Each row is followed by its class.
[-.38,.02,.19,-.11,.44,-.01,.65,.36,.28,-.20,-.32,.02,-.16,.12,.05,-.06,.08,.27,.03,-.03,.13,-.10,.02,.13,-.03,.02,.35,-.10,.16,-.24,.19,.14,.01,.01,-.06,.12,-.05,.14,-.19,.02,.15,-.16,-.09,-.48,.09] : F
[-.52,-.08,.01,-.37,.24,.04,.36,.31,.29,-.34,-.42,-.16,-.47,.14,-.07,-.15,.03,-.18,.05,-.12,.37,.35,.03,.18,-.03,.05,.37,.08,.21,-.23,.29,.01,.03,-.05,-.07,.15,-.08,.11,-.23,-.22,-.21,-.23,-.03,-.55,.23] : F
[-.53,.03,-.04,-.07,.24,.02,.55,.42,.31,-.24,-.43,-.03,-.08,.10,-.05,-.10,-.02,-.14,.04,.02,.13,.30,.17,.11,-.01,.04,.41,.06,.17,-.14,.41,.05,.05,-.05,.04,.18,-.12,.03,-.14,-.02,.03,.02,-.08,-.36,.21] : M
[-.40,.27,.21,-.17,.08,.09,.76,.51,.06,-.11,-.20,.12,.12,.11,.01,-.02,.21,.43,.08,.02,-.26,-.46,-.01,.06,.00,.10,.30,-.19,.19,.03,.27,-.16,-.30,.05,-.03,.10,.00,.18,-.15,.24,.18,.13,-.05,-.38,.17] : S
[-.62,.16,.03,-.14,.20,.00,.55,.45,.15,-.21,-.35,.01,-.41,.07,-.19,.25,.17,.18,-.02,.04,.28,-.20,.06,.12,.03,.10,.57,-.18,.24,-.25,.25,.19,.19,.02,-.13,-.01,-.04,.02,-.17,.09,.12,-.03,-.11,-.56,.13] : V
[-.50,.10,.21,-.12,.13,.06,.56,.41,.12,-.05,-.26,.10,-.20,.04,-.19,-.04,.23,.41,.02,.07,.04,-.14,.07,.08,.05,.00,.32,-.13,.19,.07,.14,-.04,-.05,-.06,.01,-.11,-.11,.03,-.22,.08,.06,.09,.02,-.34,.03] : Y
[-.42,.13,.22,-.17,.38,-.02,.63,.52,.03,-.18,-.34,-.05,-.51,.15,.22,-.10,-.07,-.14,.03,-.01,.18,-.40,.12,.21,.04,.12,.39,-.25,.22,-.27,.30,.08,.09,-.06,-.06,.16,-.20,-.09,-.29,-.27,.26,.05,.05,-.79,.11] : F
[-.54,.14,.05,-.19,.19,-.01,.60,.46,-.04,-.10,-.31,.01,-.25,.17,-.08,-.03,.06,-.03,-.01,.03,.04,-.08,.08,.05,.12,.06,.41,-.14,.23,.02,.30,.02,-.01,-.07,-.03,.01,-.11,.00,-.18,-.15,.19,.29,.05,-.32,.14] : X
[-.38,.24,.37,-.11,-.08,.12,.83,.55,.30,-.17,-.37,.15,.33,.02,.02,-.07,.25,.55,-.03,.07,-.32,-.20,.05,-.02,.03,.03,.18,.05,.18,.16,.15,-.05,-.12,.02,-.02,.11,.00,.13,-.20,.31,.25,.16,-.10,-.44,.15] : S
[-.50,.07,.03,-.08,.28,-.13,.57,.40,.37,-.30,-.36,-.03,-.39,.00,.01,-.11,.04,.23,.08,-.05,.17,-.19,-.06,.17,-.07,.06,.37,-.30,.19,-.22,.33,.05,.05,-.01,-.05,-.01,-.06,.17,-.20,-.11,-.06,-.27,-.02,-.40,.18] : V
[-.33,.05,.12,-.34,-.14,-.09,.73,.41,.13,-.04,-.46,.00,.20,.23,-.02,-.04,-.07,-.09,.01,.03,.10,-.01,-.06,.05,.06,.00,.31,-.22,.30,-.45,.45,.10,-.04,.07,-.04,.22,.01,.16,-.22,.14,.21,-.34,-.03,-.85,.18] : V
[-.29,.03,.24,-.09,.29,.06,.45,.16,.26,-.30,-.23,.05,-.43,-.06,.06,-.05,.14,.33,-.02,-.03,.33,.06,.03,.12,-.06,.02,.35,-.09,.05,-.07,.16,.02,-.04,-.06,-.09,.10,-.04,.01,-.16,-.06,-.04,-.13,-.08,-.52,.17] : F
[-.37,.08,.24,-.11,.04,-.13,.53,.41,.20,-.05,-.39,.02,.14,.02,.03,.00,.03,.24,.16,-.05,-.03,.05,.02,.11,-.03,.01,.26,.02,.18,.02,.27,-.05,-.13,.05,-.04,.12,-.09,.07,-.16,.04,.17,.08,-.13,-.49,.11] : M
[-.48,.09,.26,-.09,.09,.10,.63,.56,.08,-.09,-.26,.00,-.36,.18,-.01,-.03,.19,.12,.01,.07,.06,-.35,.10,.19,.19,.05,.30,-.29,.21,.31,.17,.09,-.03,.05,-.05,.07,-.14,.09,-.25,-.13,.10,.22,.10,-.54,.20] : B
[-.29,.01,.24,-.02,.15,.16,.51,.32,.22,-.11,-.27,-.17,-.12,.10,.17,-.05,.00,-.07,.08,-.07,.18,.10,.05,.21,.02,.10,.15,-.04,.09,.01,.27,.09,-.19,.00,.13,.29,-.13,.06,-.25,-.20,-.02,-.09,-.05,-.53,.27] : F
[-.39,.13,.17,-.14,.18,.09,.62,.27,.23,-.21,-.31,-.20,-.11,-.08,.14,-.15,.02,.19,-.01,.46,-.04,.06,.09,.14,.00,.02,.31,.03,.16,-.14,.39,-.01,.03,.01,-.13,.19,-.12,.04,-.23,.04,.01,.00,-.22,-.50,.21] : M
[-.38,.18,.05,-.09,.23,-.03,.60,.46,.17,-.20,-.30,.04,-.05,.08,.01,-.06,.11,.14,.10,.01,.00,-.16,.09,.17,.07,-.04,.41,-.10,.17,-.34,.35,.04,.08,.03,-.04,.14,-.03,.09,-.16,.11,.12,-.01,-.13,-.44,.11] : V
[-.63,.10,-.03,-.12,.46,.04,.68,.49,.31,-.29,-.48,-.10,-.49,.29,-.07,-.10,-.17,-.28,.05,-.11,.37,.31,.08,.10,-.02,.10,.59,.11,.21,-.33,.50,.06,.20,-.16,-.05,.19,-.14,-.02,-.21,-.05,.13,.13,-.15,-.45,.06] : F

Each row is followed by its class.
[-.15,-.12,-.06,.32,-.21,.15,.11,.19,-.06,-.04,-.13,.26,-.11,-.12,.03,-.19,.06,-.19,-.17,.00,-.06,.10,.02,.01,-.20,.06,-.16,-.04,.04,.04,-.03,-.06,.01,.00,.08,-.05,.12,-.17,-.12,.02,-.19,-.06,-.04,.12,.00] : fatob
[-.10,-.13,-.13,.17,-.17,.23,.16,.08,-.04,-.04,-.09,.21,-.06,-.06,-.01,-.11,-.03,-.30,-.04,-.03,.01,.10,.03,.02,-.22,.07,-.11,-.02,.06,.04,.02,.00,-.03,.02,.11,-.06,.24,-.15,-.15,.06,-.12,-.13,-.14,.10,-.06] : fatob
[-.20,-.12,.09,.21,-.17,.13,.08,.08,.02,-.01,-.22,.13,.02,.04,-.05,-.08,.03,-.11,-.07,-.03,-.09,.14,-.01,.08,-.20,.01,-.16,-.02,.04,.03,-.13,-.10,.01,-.04,.05,.02,.09,-.17,-.03,.04,-.12,.05,-.11,.00,.00] : Mipi
[-.33,-.21,-.13,.08,-.16,.26,.29,.02,.00,-.04,-.09,.03,.00,-.05,.00,.01,-.07,-.25,.05,.02,.01,.04,.03,-.01,-.23,.10,-.15,-.03,.04,.00,.02,.08,-.01,.03,.08,-.09,.40,-.27,-.14,.04,.02,-.21,-.16,-.03,-.08] : fatob
[-.32,-.37,.12,.27,-.30,.05,-.05,.04,-.02,.03,-.38,.19,-.01,.02,-.07,-.16,-.08,-.03,-.11,-.11,-.09,.19,-.06,.00,-.23,.11,-.15,.04,-.01,.10,-.20,-.17,-.09,-.07,.14,.11,.20,-.41,.05,.04,-.11,.27,-.12,.00,.02] : Mipi
[-.31,.05,-.05,.34,-.29,.35,.30,.26,-.01,-.01,-.20,.36,-.25,-.13,-.19,-.32,-.07,.19,-.05,.04,.09,.11,.16,.11,-.06,.03,-.20,-.04,-.03,.12,-.15,-.12,.09,.03,.01,.10,-.23,-.26,-.11,-.10,-.42,-.17,-.04,.02,-.03] : ramuk
[-.34,.00,.19,.27,-.21,.13,.05,.08,.01,-.20,-.23,-.10,-.29,.02,-.06,-.26,.16,.21,-.07,.12,-.16,.07,.18,.20,-.02,.03,-.26,-.06,-.03,.01,-.16,-.07,.04,.10,.00,.18,.14,-.18,-.22,-.04,-.08,-.08,-.08,-.14,-.12] : ramuk
[-.38,-.23,.10,.53,-.33,.16,.10,.33,.03,.00,-.42,.42,-.19,-.04,-.15,-.29,-.06,-.15,-.26,.03,-.07,.09,.02,.15,-.21,.06,-.31,.01,-.03,.15,-.22,-.18,-.01,-.03,.08,.08,.07,-.29,-.05,.00,-.24,.16,-.07,.06,-.03] : Mipi
[-.30,-.25,.12,.31,-.21,.02,-.01,.09,-.05,.03,-.32,.13,-.04,-.01,.01,-.15,.00,-.07,-.11,-.13,-.04,.17,.01,.16,-.21,.03,-.13,.05,-.02,-.04,-.16,-.05,-.01,-.04,.11,.05,.12,-.25,-.08,-.03,-.11,.19,-.08,.03,.03] : Mipi
[-.29,-.08,-.01,.40,-.20,.14,.19,.22,.00,-.04,-.27,.43,-.15,-.04,-.12,-.31,-.04,.10,-.08,.10,-.07,.04,.12,.08,-.14,-.01,-.27,-.03,-.04,.07,-.04,-.05,.00,.03,-.05,.10,.01,-.21,-.12,-.17,-.20,-.04,-.10,-.02,.00] : ramuk
[-.24,-.01,.19,.26,-.14,.08,.06,.08,.01,-.11,-.24,-.07,-.08,.01,-.09,-.14,.00,.12,-.02,.15,-.06,-.01,.11,.12,.06,.05,-.22,-.04,.00,-.01,-.15,-.07,.05,.09,-.04,.15,.13,-.13,-.16,-.06,-.07,.16,-.08,-.13,-.07] : ramuk
[-.15,-.04,.02,.32,-.08,.18,.16,.04,-.04,.07,-.24,.10,-.03,-.09,-.07,-.31,-.04,.06,-.03,.03,-.04,.07,.01,.08,-.14,.05,-.16,-.06,.03,.06,-.08,-.04,-.01,-.05,-.03,.03,.02,-.10,-.06,-.09,.02,.03,-.16,-.02,-.02] : Lofi
[-.30,.08,-.03,.20,-.19,.28,.27,.25,.09,.02,-.14,.14,-.06,-.09,-.07,-.13,-.09,.24,-.04,.05,.12,-.01,.21,.13,-.11,.03,-.15,.08,-.04,.03,-.10,-.07,.04,.04,.00,.15,-.16,-.17,-.07,-.12,-.34,-.10,-.12,-.07,.02] : ramuk
[-.17,-.08,-.03,.32,-.06,.07,.28,.01,-.05,.12,-.23,.20,-.04,-.08,-.13,-.32,-.17,.06,-.07,.03,-.17,.00,-.05,.12,-.10,.03,-.19,-.09,.01,.10,-.09,.01,.00,.02,-.09,-.02,.12,-.14,-.06,-.06,.03,.08,-.08,-.05,.03] : Lofi
[-.38,-.08,.08,.43,-.28,.24,.20,.14,-.07,.08,-.33,.11,-.12,.00,-.10,-.33,-.09,.15,-.10,.09,-.06,.11,.12,.22,-.04,.03,-.28,-.03,-.03,.14,-.12,-.01,.05,.05,-.04,.25,.17,-.24,-.17,-.04,-.13,-.02,-.11,-.14,-.03] : ramuk
[-.10,-.08,-.12,.44,.00,.04,.39,-.02,-.14,.43,-.32,.24,.02,-.03,-.17,-.38,-.27,.05,-.08,.05,-.26,.01,-.17,.13,-.10,.04,-.20,-.12,.02,.22,-.06,.12,.00,-.06,-.07,.06,.29,-.16,-.03,-.13,.10,.10,-.17,-.09,-.04] : Lofi
[-.23,-.05,.04,.32,-.13,.15,.14,.13,.05,.04,-.19,.10,-.06,-.07,-.10,-.18,-.08,.10,-.02,.13,-.03,.10,.05,.09,-.04,.00,-.16,-.05,.03,.08,-.12,-.01,.04,-.05,-.03,.07,.03,-.13,-.07,-.12,-.15,.03,-.05,-.11,-.04] : ramuk
[-.21,-.24,.03,.30,-.18,.09,.02,.14,-.04,.08,-.31,.25,-.09,.04,-.07,-.15,.10,-.13,-.11,-.01,.00,.12,-.03,.01,-.20,.03,-.19,-.01,-.02,.07,-.17,-.19,-.01,-.03,.07,.02,.02,-.16,-.02,.12,-.13,.11,-.04,.11,.00] : Mipi
[-.29,.07,-.06,.27,-.22,.33,.23,.28,.12,.04,-.01,.21,-.15,-.10,-.10,-.22,-.08,.21,.00,.05,.15,.01,.14,.06,-.18,.02,-.15,-.01,-.11,.10,-.13,-.05,.00,.02,-.01,.13,-.20,-.23,-.10,-.09,-.33,.01,-.04,-.05,.02] : ramuk
[-.36,-.30,.04,.35,-.25,-.01,.16,.13,-.07,.03,-.31,.23,-.04,.04,-.07,-.20,-.02,-.08,-.10,-.05,-.12,.13,-.04,.09,-.30,.06,-.25,-.04,-.01,.09,-.28,-.15,.00,-.06,.08,-.03,.12,-.28,.04,-.05,-.18,.20,-.09,.07,.00] : Mipi
[-.32,.11,-.10,.27,-.17,.35,.23,.34,.14,.03,-.14,.25,-.15,-.19,-.06,-.15,-.13,.21,-.04,.08,.24,-.02,.21,.04,-.07,.00,-.09,.02,-.05,.13,-.10,-.12,.00,.06,.02,.13,-.35,-.11,-.07,-.11,-.43,-.11,.01,-.01,-.01] : ramuk
[-.28,.05,.16,.23,-.18,.09,.04,.09,.04,-.14,-.21,-.01,-.22,-.08,-.06,-.27,.01,.11,-.02,.12,-.13,.09,.19,.14,-.05,-.04,-.26,.00,-.11,.07,-.19,-.06,.02,.10,-.04,.16,.09,-.15,-.14,.01,-.08,.00,-.06,-.13,-.06] : ramuk
[-.33,.00,.15,.35,-.21,.22,.12,.08,-.04,-.07,-.31,.12,-.14,-.01,-.06,-.31,-.04,.11,-.12,.05,-.07,.06,.16,.14,-.09,-.05,-.20,-.12,-.04,.08,-.13,-.10,.06,.08,-.02,.12,.11,-.21,-.12,-.03,-.11,-.01,-.01,-.11,-.07] : ramuk
[-.28,-.16,-.08,.52,-.13,.12,.46,.03,-.17,.27,-.37,.29,-.05,-.03,-.15,-.43,-.22,-.01,-.09,-.01,-.16,.05,-.09,.20,-.19,.07,-.40,-.11,-.01,.16,-.24,.04,.01,-.02,-.03,.08,.24,-.27,-.07,-.10,-.04,.06,-.16,-.09,-.04] : Lofi
[-.37,.06,.23,.32,-.20,.12,.01,.12,.08,-.38,-.33,-.05,-.26,.06,-.09,-.29,.06,.18,-.05,.26,-.15,.11,.22,.13,-.07,.07,-.24,-.06,-.01,.00,-.16,-.13,.01,.11,-.03,.18,.17,-.20,-.20,-.03,-.11,.01,-.12,-.18,-.11] : ramuk
[-.23,-.16,.00,.21,-.13,.15,.06,.04,-.02,.00,-.20,.11,-.03,.01,.02,-.18,-.03,-.08,-.06,.00,-.06,.29,.03,.06,-.16,.10,-.18,-.02,.00,-.02,-.06,-.09,.03,.03,.05,.04,.19,-.17,-.08,.06,-.05,.04,-.12,-.04,-.03] : zef
[-.36,.15,-.14,.18,-.23,.37,.32,.45,.08,.06,-.09,.34,-.16,-.23,-.13,-.24,-.16,.29,-.05,-.01,.20,.01,.24,.22,-.07,-.06,-.14,.03,-.04,.14,-.16,-.05,.06,.09,-.02,.16,-.43,-.16,-.11,-.18,-.52,-.22,.01,.00,.09] : ramuk
[.06,-.06,-.18,.48,.03,.03,.31,.00,-.17,.42,-.37,.37,-.05,-.07,-.20,-.40,-.21,-.11,-.14,.03,-.20,-.09,-.22,.12,-.04,.05,-.18,-.20,.05,.24,-.02,.00,-.07,-.08,-.04,-.06,.14,-.11,-.01,-.08,.25,.13,-.02,.00,.00] : Lofi
[-.31,-.06,.04,.33,-.18,.23,.27,.12,.00,.03,-.37,.11,-.11,-.01,-.08,-.24,-.07,.07,-.05,-.09,-.07,.07,.06,.16,-.10,.05,-.27,-.06,-.01,.07,-.13,-.04,.02,.07,-.05,.09,.18,-.20,-.15,.07,-.13,.07,-.23,-.03,-.04] : ramuk
[-.25,.05,.05,.22,-.17,.13,.17,.25,-.02,-.01,-.23,.11,-.14,-.04,-.07,-.25,-.10,.16,-.05,.07,-.10,.07,.09,.15,-.07,.03,-.19,-.03,.01,.08,-.08,.00,.01,.04,-.07,.03,.16,-.19,-.08,-.06,-.11,.03,-.10,.04,-.03] : ramuk
[-.31,-.07,-.03,.52,-.23,.15,.35,.07,-.03,.15,-.39,.17,-.01,-.08,-.13,-.38,-.20,.09,-.10,.04,-.16,.08,.05,.24,-.17,.07,-.29,-.09,-.06,.17,-.13,.04,.04,.00,-.02,.14,.20,-.28,-.18,-.11,-.05,.02,-.09,-.15,.05] : Lofi
[-.19,-.22,-.20,.18,-.17,.44,.31,.02,.00,-.11,-.10,.12,-.02,-.11,-.01,.02,-.07,-.43,.15,-.01,.02,.11,-.01,.01,-.29,.11,-.16,-.05,.06,.04,.07,.07,.06,.02,.17,-.15,.50,-.24,-.21,.06,.02,-.26,-.22,-.08,-.06] : fatob
[-.25,-.02,-.14,.26,-.11,.14,.23,.04,-.01,.01,-.21,.01,.01,.01,-.02,-.14,-.05,.15,-.01,.14,-.04,.04,.10,.17,-.10,.05,-.16,-.04,-.01,.00,-.07,.01,-.04,.06,-.03,.08,.32,-.18,-.10,-.02,-.08,-.06,-.08,-.11,-.01] : ramuk
[-.39,-.24,.06,.44,-.24,.15,.13,.17,.00,.03,-.28,.23,-.08,.02,-.08,-.18,-.02,-.14,-.19,.04,-.08,.12,.02,.10,-.28,.02,-.28,-.05,-.05,.07,-.25,-.11,.00,.00,.09,.05,.10,-.31,-.11,.02,-.14,.11,-.13,.01,.02] : Mipi
[-.30,-.04,.03,.30,-.27,.25,.24,.16,.06,.00,-.22,.09,-.08,.02,-.10,-.24,-.09,.19,-.02,.07,.01,.09,.13,.13,-.15,.03,-.21,-.03,-.03,.05,-.12,-.01,.01,.11,-.06,.15,.03,-.19,-.09,-.09,-.16,-.04,-.09,-.10,.08] : ramuk
[-.27,-.17,-.17,.09,-.17,.31,.20,.13,-.02,-.15,-.13,.17,-.06,-.05,-.09,-.10,-.11,-.32,.03,-.02,.06,.09,.08,.04,-.25,.09,-.26,-.07,.04,.05,.09,.01,.02,.04,.08,-.07,.40,-.20,-.23,.02,-.05,-.24,-.15,-.05,.07] : fatob
[-.36,.03,.28,.23,-.21,.27,-.07,.04,.01,-.27,-.20,-.09,-.14,.11,-.05,-.29,.11,.26,-.01,.16,-.12,.11,.20,.22,.02,.09,-.25,-.06,-.03,-.05,-.16,-.04,.03,.14,-.02,.27,.09,-.16,-.12,-.03,-.11,.00,-.02,-.20,-.11] : ramuk
[-.24,-.04,-.04,.28,-.15,.13,.16,.07,-.02,.08,-.24,.09,-.04,-.02,-.06,-.23,-.09,.09,-.06,.12,-.05,.00,.04,.16,-.10,.04,-.15,-.13,-.05,.07,-.10,-.01,.05,-.01,.02,.06,.16,-.16,-.09,-.10,.01,.08,-.08,-.10,.05] : Lofi
[-.51,.07,.15,.47,-.38,.59,.13,.25,.02,-.12,-.42,.14,-.25,.07,-.15,-.47,-.02,.16,-.17,.14,-.15,.12,.21,.26,-.14,.10,-.34,-.10,-.06,.07,-.22,-.13,.00,.09,-.05,.27,.14,-.27,-.26,-.02,-.26,-.01,-.16,-.14,-.02] : ramuk
[-.14,.11,.15,.10,-.09,.05,-.09,.06,.00,-.19,-.08,.14,-.13,.06,.05,-.16,.12,.19,-.08,.10,-.03,.05,.19,.07,.04,.00,-.16,-.02,.09,-.01,-.07,-.04,.05,.07,.01,.15,-.01,-.03,-.11,-.04,-.09,-.04,-.02,-.07,-.04] : ramuk

Each row is followed by its class. Each block has new classes.
[.09,-.19,-.08,.15,-.02,.04,.12,.05,.13,-.01,.17,-.09,-.06,.21,.07,.27,.06,.06,-.06,.14,-.16,.02,-.07,.10,-.11,-.11,-.12,-.04,.04,.02,.13,-.09,.10,-.22,.06,.04,-.01,.18,-.05,.03,.03,.06,.13,-.09,-.04] : tatig
[-.07,-.33,.04,.11,.10,.04,.11,.05,-.15,.14,.12,-.07,.13,.37,.00,.25,-.31,.01,-.04,-.08,.08,.18,-.04,-.09,.04,.03,-.26,-.08,.04,.00,.41,.01,.00,.01,-.11,.04,.03,.02,.26,-.04,-.19,-.21,-.07,.01,.02] : gulur
[.17,-.07,-.04,.10,.05,.14,.08,-.03,-.05,.05,.04,.04,.01,.25,.03,-.01,.00,.09,-.10,.09,.01,.04,-.09,-.11,.00,.12,-.13,-.06,.01,-.09,-.15,.22,-.06,.06,-.04,.18,-.17,.17,.12,-.06,-.10,-.14,-.25,-.04,.13] : gulur
[.07,-.15,.05,.23,.09,.12,.13,.14,-.01,.01,.18,-.10,-.10,.09,.11,.14,.09,-.01,-.15,.02,-.11,.09,-.02,.00,-.03,.09,-.08,.11,.07,.06,.13,.08,-.08,-.14,-.11,.14,.06,.07,.17,-.04,.00,-.09,.17,-.04,.00] : puget
[.12,-.13,.04,.23,-.03,.19,.10,.09,-.01,.01,.17,-.14,-.06,.03,.02,.22,.19,-.07,-.11,.01,-.14,.08,-.07,.07,-.11,.15,-.04,.17,.10,-.03,.14,-.04,-.03,-.13,.07,.04,.06,.06,.11,.02,.16,-.01,.00,.08,.13] : puget
